Below is a small trained network, with its code and all its weights. Each question gives an input and a class and asks what happens when units are switched off, that is, made to give their printed mean instead of their output.

import numpy as np


def w(rows, s, z=0):
    codes = np.array(rows[::2]) - 128.0
    scale = np.full(codes.shape[1], s)
    scale[-1] = z or s
    return codes * scale


def f(y):
    return y / 2 * (1 + np.tanh(0.7978845608 * (y + 0.044715 * y**3)))


def log_softmax(a):
    a = a - a.max(-1, keepdims=True)
    return a - np.log(np.exp(a).sum(-1, keepdims=True))


def net(x, mask):
    res = np.array(x, float).reshape(1, 7) / 4 @ E
    y = f(res @ A[0][:, :-1].T + A[0][:, -1])
    res = res + np.where(mask, y, B[0][:, -1]) @ B[0][:, :-1]
    return log_softmax(res[-1] @ U[:, :-1].T + U[:, -1])


A, B = {}, {}
E = w([
[72,115,128,133],'x0',
[128,126,154,138],'x1',
[47,163,203,253],'x2',
[128,129,123,124],'x3',
[127,175,200,113],'x4',
[141,150,35,100],'x5',
[18,224,103,81],'x6',
],0.0059)
A[0] = w([
[47,45,111,187,182],'N0',
[148,237,122,166,89],'N1',
[178,226,124,169,42],'N2',
[86,114,203,27,182],'N3',
[126,157,96,64,159],'N4',
[167,78,180,194,252],'N5',
[165,111,115,212,174],'N6',
[85,254,51,254,40],'N7',
[112,156,49,171,120],'N8',
[87,126,152,230,202],'N9',
],0.007,0.002)
B[0] = w([
[188,122,182,164,190],'N0',
[178,97,199,206,153],'N1',
[137,119,183,107,122],'N2',
[201,209,67,154,197],'N3',
[147,231,8,140,190],'N4',
[185,1,167,72,251],'N5',
[160,120,143,79,181],'N6',
[140,53,156,194,217],'N7',
[47,121,122,87,152],'N8',
[98,94,217,106,243],'N9',
],0.0063,0.003)
U = w([
[146,26,55,113,4],'0',
[128,113,129,237,241],'1',
[133,74,81,155,197],'2',
[92,94,186,57,73],'3',
[38,135,114,39,235],'4',
[73,128,125,220,217],'5',
[117,255,132,144,128],'6',
[53,153,138,225,133],'7',
],0.0093,0.0021)

Each question gives the input, the list of numbers given to net, and the class t.
The units are the neurons (one row each of A and B). Each row of codes is followed by its name. A weight is (code - 128) times the scale printed after its matrix; where a second scale follows, it is the last column's (A, B and U).
mask holds one flag per neuron, in row order. A switched-off neuron (its flag False) gives its mean, the last column of its row in B, instead of its output. The means were averaged over made-up inputs and are rounded, as every weight is.
A unit's drop is (log p(t) with every unit on - log p(t) with that unit switched off) / (log p(t) with every unit on - log p(t) with every unit switched off).
The circuit of an input: a set's keep is (log p(t) with only the set's units on - log p(t) with every unit switched off) / (log p(t) with every unit on - log p(t) with every unit switched off). Starting from all 10 units, units are removed one at a time, each time the one whose removal leaves the highest keep (on an exact tie, the one counted first), for as long as the keep stays at least 0.8.
units of the circuit, in order: the units of the circuit, biggest drop first
unit that matters most: the unit with the biggest drop
top k neurons: the k neurons with the biggest drops, biggest first
drop of u: that unit's drop, to one decimal
input [-7,4,-7,-7,3,6,8], class 6: units of the circuit, in order -> [N4 N5]
input [4,8,-4,1,8,-7,5], class 6: unit that matters most -> N3
input [4,0,-7,-2,7,-3,5], class 6: units of the circuit, in order -> [N3 N5 N4]
input [1,-6,6,0,2,0,-5], class 3: top 2 neurons -> [N5 N9]
input [-1,-8,8,-6,3,-3,-7], class 3: units of the circuit, in order -> [N5 N9 N6]
input [7,2,-2,6,3,-4,7], class 6: units of the circuit, in order -> [N3 N5]
input [-1,-3,-5,-6,5,-5,1], class 6: top 4 neurons -> [N3 N5 N7 N9]
input [5,-8,5,-5,7,-4,-5], class 3: top 3 neurons -> [N5 N9 N4]
input [8,5,-8,-1,1,4,2], class 6: drop of N4 -> 0.3
input [-2,6,6,5,5,-5,-5], class 3: drop of N9 -> 0.2
input [3,5,-4,4,6,2,6], class 6: drop of N4 -> 0.2
input [-5,8,-5,4,1,-4,6], class 6: drop of N9 -> 0.1
